Below are the code and all the weights of a small trained network. Each question names an input and a target symbol and asks about switching units off, where a switched-off unit gives its printed mean instead of its output.

import numpy as np


def w(rows, s, z=0):
    codes = np.array(rows[::2]) - 128.0
    scale = np.full(codes.shape[1], s)
    scale[-1] = z or s
    return codes * scale


def norm(h):
    return h / np.sqrt((h * h).mean(-1, keepdims=True) + 1e-5)


def f(y):
    return y / 2 * (1 + np.tanh(0.7978845608 * (y + 0.044715 * y**3)))


def softmax(a):
    e = np.exp(a - a.max(-1, keepdims=True))
    return e / e.sum(-1, keepdims=True)


def log_softmax(a):
    a = a - a.max(-1, keepdims=True)
    return a - np.log(np.exp(a).sum(-1, keepdims=True))


def net(x, mask):
    ids = ['αβδηθλξστφψω'.index(c) for c in x.split()]
    T = len(ids)
    res = E[ids] + P[:T]
    r = norm(res)
    for j in range(2):
        rows = slice(4 * j, 4 * j + 4)
        q, k, v = (r @ M[0][rows].T for M in (Q, K, V))
        z = softmax(np.where(np.tri(T) > 0, q @ k.T / 4**0.5, -1e9)) @ v
        o = O[0][rows]
        res = res + np.where(mask[j], z, o[:, -1]) @ o[:, :-1]
    y = f(norm(res) @ A[0][:, :-1].T + A[0][:, -1])
    res = res + np.where(mask[2:10], y, B[0][:, -1]) @ B[0][:, :-1]
    return log_softmax(norm(res)[-1] @ U[:, :-1].T + U[:, -1])


Q, K, V, O, A, B = {}, {}, {}, {}, {}, {}
E = w([
[144,137,103,107,109],'α',
[73,154,123,153,187],'β',
[136,137,121,142,123],'δ',
[151,136,117,135,103],'η',
[99,168,89,121,189],'θ',
[212,139,125,150,252],'λ',
[106,139,134,163,128],'ξ',
[129,117,133,120,110],'σ',
[118,122,134,131,119],'τ',
[120,147,120,160,118],'φ',
[146,125,130,138,96],'ψ',
[122,123,143,155,105],'ω',
],0.018)
P = w([
[167,126,145,122,175],'0',
[56,157,57,134,77],'1',
[191,88,120,154,201],'2',
[210,129,212,84,228],'3',
[58,222,131,77,81],'4',
[65,111,8,179,85],'5',
[155,59,135,120,200],'6',
[139,217,223,44,156],'7',
[32,112,120,73,84],'8',
[151,14,50,185,181],'9',
[105,121,66,16,220],'10',
[64,240,128,138,101],'11',
],0.011)
Q[0] = w([
[140,65,50,230,55],'H1',
[198,114,206,189,155],'H1',
[156,6,18,193,215],'H1',
[146,11,96,123,119],'H1',
[119,231,159,133,144],'H2',
[182,205,191,152,137],'H2',
[155,123,156,60,120],'H2',
[93,165,175,122,69],'H2',
],0.011)
K[0] = w([
[211,207,202,106,189],'H1',
[172,211,104,168,95],'H1',
[109,232,250,84,90],'H1',
[100,188,182,48,131],'H1',
[115,38,81,161,111],'H2',
[116,99,72,199,75],'H2',
[78,134,64,87,141],'H2',
[169,77,103,160,166],'H2',
],0.013)
V[0] = w([
[30,151,166,171,225],'H1',
[136,189,35,220,149],'H1',
[106,148,3,43,178],'H1',
[175,156,56,24,207],'H1',
[180,156,198,138,180],'H2',
[122,105,127,213,92],'H2',
[135,175,134,166,110],'H2',
[141,110,135,204,123],'H2',
],0.011)
O[0] = w([
[214,254,171,181,98,184],'H1',
[188,125,28,216,171,226],'H1',
[18,180,159,223,154,221],'H1',
[17,172,177,172,221,253],'H1',
[185,110,87,139,153,240],'H2',
[126,85,150,66,138,66],'H2',
[90,120,97,117,119,144],'H2',
[148,105,156,90,121,121],'H2',
],0.012,0.003)
A[0] = w([
[157,66,80,65,51,86],'N1',
[158,170,184,93,87,85],'N2',
[121,161,152,171,188,174],'N3',
[124,54,77,111,36,53],'N4',
[108,129,94,149,154,167],'N5',
[144,135,207,119,57,169],'N6',
[129,141,85,131,247,86],'N7',
[106,55,161,118,127,248],'N8',
],0.015,0.011)
B[0] = w([
[133,39,230,195,135,155],'N1',
[148,101,176,63,179,135],'N2',
[133,135,126,81,173,249],'N3',
[162,37,244,150,191,138],'N4',
[186,78,132,115,108,205],'N5',
[133,165,164,59,123,153],'N6',
[170,120,119,91,247,203],'N7',
[101,167,85,96,44,214],'N8',
],0.015,0.011)
U = w([
[12,98,140,155,169,146],'α',
[132,192,175,160,111,121],'β',
[145,110,142,75,185,6],'δ',
[104,43,45,85,125,59],'η',
[78,157,178,183,160,171],'θ',
[110,123,147,73,194,4],'λ',
[193,170,144,140,62,113],'ξ',
[67,154,131,99,55,224],'σ',
[142,173,232,26,147,8],'τ',
[163,119,62,169,106,117],'φ',
[94,47,178,142,118,216],'ψ',
[132,88,195,130,101,171],'ω',
],0.011,0.0045)

Each question gives the input, a string of symbols that net reads in full, and the target symbol t.
The units are the heads (4 rows each of Q, K, V and O) and the neurons (one row each of A and B). Each row of codes is followed by its name. A weight is (code - 128) times the scale printed after its matrix; where a second scale follows, it is the last column's (O, A, B and U).
mask holds one flag per unit, heads first, then neurons. A switched-off unit (its flag False) gives its mean, the last column of its rows in O or B, instead of its output. The means were averaged over made-up inputs and are rounded, as every weight is.
A unit's drop is (log p(t) with every unit on - log p(t) with that unit switched off) / (log p(t) with every unit on - log p(t) with every unit switched off).
The circuit of an input: a set's keep is (log p(t) with only the set's units on - log p(t) with every unit switched off) / (log p(t) with every unit on - log p(t) with every unit switched off). Starting from all 10 units, units are removed one at a time, each time the one whose removal leaves the highest keep (on an exact tie, the one counted first), for as long as the keep stays at least 0.8.
circuit, biggest first: the units of the circuit, biggest drop first
unit that matters most: the unit with the biggest drop
k most important neurons: the k neurons with the biggest drops, biggest first
heads that matter: for each layer, one digit per head in row order, 1 if its drop is at least 0.15 and else 0, layers parted by /
drop of u: that unit's drop, to one decimal
input ψ σ ψ τ, target σ: unit that matters most	H2
input α τ σ α η σ σ β β σ η ξ, target σ: circuit, biggest first	(H2, H1, N7, N8)
input ξ α δ θ, target α: heads that matter	11
input α ξ η θ σ σ φ ψ η σ, target ψ: circuit, biggest first	(H1, N1)
input ψ ψ τ σ, target ψ: circuit, biggest first	(H1, N1, H2)
input τ φ σ, target τ: 2 most important neurons	(N2, N6)
input δ η δ ψ θ ω τ σ ω η, target σ: circuit, biggest first	(H1, N8)
input ω φ β ξ β η, target ξ: 2 most important neurons	(N7, N3)
input η α σ β α σ τ β α, target τ: 2 most important neurons	(N2, N8)
input θ σ α α, target σ: circuit, biggest first	(H2, H1, N8)
input τ β δ α σ φ η θ ξ, target η: circuit, biggest first	(H1, N8, H2)
input ξ σ σ ω ω ξ θ ψ ξ φ, target ψ: 2 most important neurons	(N1, N4)
input α ω θ τ ω β σ σ δ, target σ: 2 most important neurons	(N7, N8)
input φ α η, target φ: circuit, biggest first	(H1)
input ξ τ β σ β σ σ τ θ η, target τ: drop of H2	0.1
input θ ω θ τ φ α, target τ: drop of H2	0.1
input β β λ β θ τ δ, target θ: drop of H1	0.9
input δ ξ τ τ, target ξ: drop of H1	1.0
input λ θ β α α ψ α ξ τ τ ξ, target τ: 2 most important neurons	(N8, N2)
input σ φ τ θ β θ ω β ξ β σ, target ξ: most important neuron	(N7)
